Here is a tiny trained network, its code and every weight. The questions are about switching its units off for an input and a class, where a switched-off unit gives its printed mean instead of its output.

import numpy as np


def w(rows, s, z=0):
    codes = np.array(rows[::2]) - 128.0
    scale = np.full(codes.shape[1], s)
    scale[-1] = z or s
    return codes * scale


def f(y):
    return y / 2 * (1 + np.tanh(0.7978845608 * (y + 0.044715 * y**3)))


def log_softmax(a):
    a = a - a.max(-1, keepdims=True)
    return a - np.log(np.exp(a).sum(-1, keepdims=True))


def net(x, mask):
    res = np.array(x, float).reshape(1, 8) / 4 @ E
    y = f(res @ A[0][:, :-1].T + A[0][:, -1])
    res = res + np.where(mask, y, B[0][:, -1]) @ B[0][:, :-1]
    return log_softmax(res[-1] @ U[:, :-1].T + U[:, -1])


A, B = {}, {}
E = w([
[115,140,131,133,124,134,130],'x0',
[168,125,158,140,161,216,74],'x1',
[255,226,107,100,122,119,159],'x2',
[97,144,40,21,133,138,50],'x3',
[114,168,123,174,247,73,104],'x4',
[160,130,19,247,106,133,105],'x5',
[125,132,134,130,123,124,124],'x6',
[125,133,131,129,126,127,127],'x7',
],0.0095)
A[0] = w([
[133,85,180,74,134,79,127,113],'neuron 0',
[115,155,95,96,144,133,84,68],'neuron 1',
[156,157,179,160,142,129,180,120],'neuron 2',
[97,138,118,142,205,117,143,77],'neuron 3',
[117,94,186,186,115,129,186,79],'neuron 4',
[110,162,126,148,178,110,125,53],'neuron 5',
[201,119,164,137,177,229,74,147],'neuron 6',
[99,133,96,107,110,84,187,57],'neuron 7',
[125,117,106,123,94,7,203,171],'neuron 8',
[95,136,80,84,95,122,57,81],'neuron 9',
[221,222,103,104,142,153,173,1],'neuron 10',
[144,118,114,114,145,134,111,49],'neuron 11',
[102,103,140,157,202,78,93,84],'neuron 12',
[109,61,121,133,175,173,108,18],'neuron 13',
[140,124,105,142,90,132,124,41],'neuron 14',
[100,110,110,131,118,122,124,17],'neuron 15',
[132,128,159,152,137,134,168,63],'neuron 16',
[5,28,148,152,151,166,90,23],'neuron 17',
[137,146,128,135,184,71,102,110],'neuron 18',
[66,112,206,68,153,118,147,69],'neuron 19',
[86,86,62,219,103,138,93,103],'neuron 20',
[130,184,131,143,194,95,109,112],'neuron 21',
[154,134,107,104,131,110,68,82],'neuron 22',
[101,146,188,81,157,178,149,88],'neuron 23',
[151,113,86,121,30,166,158,120],'neuron 24',
[127,104,164,155,136,126,173,100],'neuron 25',
[111,68,167,102,46,155,122,99],'neuron 26',
[63,161,94,60,150,174,96,84],'neuron 27',
[189,204,152,120,124,154,116,22],'neuron 28',
[137,121,157,161,139,171,128,122],'neuron 29',
],0.012,0.0082)
B[0] = w([
[144,137,78,206,172,158,142,171],'neuron 0',
[129,90,137,169,76,95,122,162],'neuron 1',
[128,88,134,151,104,72,108,186],'neuron 2',
[152,108,169,118,71,198,128,166],'neuron 3',
[137,77,105,115,81,67,96,185],'neuron 4',
[157,145,147,121,79,176,137,149],'neuron 5',
[9,164,70,135,121,132,77,225],'neuron 6',
[76,152,111,144,113,159,135,149],'neuron 7',
[47,172,93,109,137,145,85,219],'neuron 8',
[140,88,127,143,106,81,109,192],'neuron 9',
[156,146,136,71,153,88,224,214],'neuron 10',
[117,120,103,159,68,132,183,122],'neuron 11',
[138,124,178,86,96,180,132,189],'neuron 12',
[95,170,118,127,115,106,202,153],'neuron 13',
[176,146,110,146,111,171,178,131],'neuron 14',
[137,150,77,150,40,133,209,125],'neuron 15',
[145,106,96,138,90,115,127,141],'neuron 16',
[116,152,148,28,143,82,233,246],'neuron 17',
[152,112,178,123,87,190,112,177],'neuron 18',
[194,173,83,207,160,140,135,201],'neuron 19',
[196,177,91,173,208,131,142,218],'neuron 20',
[148,92,142,107,101,193,117,191],'neuron 21',
[131,100,110,144,111,90,145,154],'neuron 22',
[173,174,91,195,155,137,106,178],'neuron 23',
[151,128,190,130,134,182,93,202],'neuron 24',
[141,88,95,114,116,117,110,159],'neuron 25',
[144,125,190,93,119,196,114,187],'neuron 26',
[137,78,115,167,88,82,102,198],'neuron 27',
[115,142,143,92,127,126,204,172],'neuron 28',
[98,118,116,135,116,97,99,156],'neuron 29',
],0.011,0.012)
U = w([
[166,166,128,67,121,81,210,127],'0',
[252,202,60,217,164,143,113,86],'1',
[183,96,185,97,56,246,90,100],'2',
[165,23,97,154,41,10,76,103],'3',
[137,141,137,116,172,109,70,250],'4',
[2,194,73,134,99,153,83,98],'5',
],0.0078,0.02)

Each question gives the input, the list of numbers given to net, and the class t.
The units are the neurons (one row each of A and B). Each row of codes is followed by its name. A weight is (code - 128) times the scale printed after its matrix; where a second scale follows, it is the last column's (A, B and U).
mask holds one flag per neuron, in row order. A switched-off neuron (its flag False) gives its mean, the last column of its row in B, instead of its output. The means were averaged over made-up inputs and are rounded, as every weight is.
A unit's drop is (log p(t) with every unit on - log p(t) with that unit switched off) / (log p(t) with every unit on - log p(t) with every unit switched off).
The circuit of an input: a set's keep is (log p(t) with only the set's units on - log p(t) with every unit switched off) / (log p(t) with every unit on - log p(t) with every unit switched off). Starting from the 12 units with the biggest drops (on a tie, the unit counted first), units are removed one at a time, each time the one whose removal leaves the highest keep (on an exact tie, the one counted first), for as long as the keep stays at least 0.8.
units of the circuit, in order: the units of the circuit, biggest drop first
k most important neurons: the k neurons with the biggest drops, biggest first
drop of u: that unit's drop, to one decimal
input [-2,6,8,3,-7,-3,1,4], class 0: 2 most important neurons -> neuron 10; neuron 28
input [-4,-8,7,-2,-3,-2,4,3], class 5: most important neuron -> neuron 8
input [-8,-5,0,7,5,6,-2,-5], class 3: 4 most important neurons -> neuron 9; neuron 1; neuron 19; neuron 22
input [0,-3,3,-7,-5,6,-3,4], class 3: 4 most important neurons -> neuron 4; neuron 2; neuron 19; neuron 23
input [-5,5,1,-3,-1,4,-4,7], class 5: 2 most important neurons -> neuron 6; neuron 19
input [4,-7,-2,-7,1,-6,3,-3], class 3: 2 most important neurons -> neuron 4; neuron 2
input [8,-1,3,-7,1,-7,-7,-7], class 1: 2 most important neurons -> neuron 19; neuron 23
input [6,-2,-7,-4,-2,8,-3,2], class 1: 2 most important neurons -> neuron 20; neuron 10
input [8,-3,2,2,-8,-8,-5,0], class 1: units of the circuit, in order -> neuron 19; neuron 23
input [-4,-7,0,0,-7,3,-4,-5], class 2: 2 most important neurons -> neuron 24; neuron 6
input [-2,-8,-4,-1,-7,6,8,8], class 4: 4 most important neurons -> neuron 20; neuron 6; neuron 24; neuron 8
input [3,-3,-6,-3,8,7,-5,-7], class 2: units of the circuit, in order -> neuron 12; neuron 3
input [0,3,3,-5,0,5,-6,-4], class 4: units of the circuit, in order -> neuron 19; neuron 6
input [-1,-7,-3,-6,-2,-3,-2,6], class 5: units of the circuit, in order -> neuron 8
input [-7,3,1,-7,0,5,0,-4], class 3: units of the circuit, in order -> neuron 4; neuron 2
input [5,-8,7,8,6,3,7,6], class 3: drop of neuron 1 -> 0.4
input [7,4,5,7,4,-3,3,-3], class 3: drop of neuron 27 -> 0.3
input [4,-7,0,5,-5,3,3,2], class 5: drop of neuron 10 -> 0.2
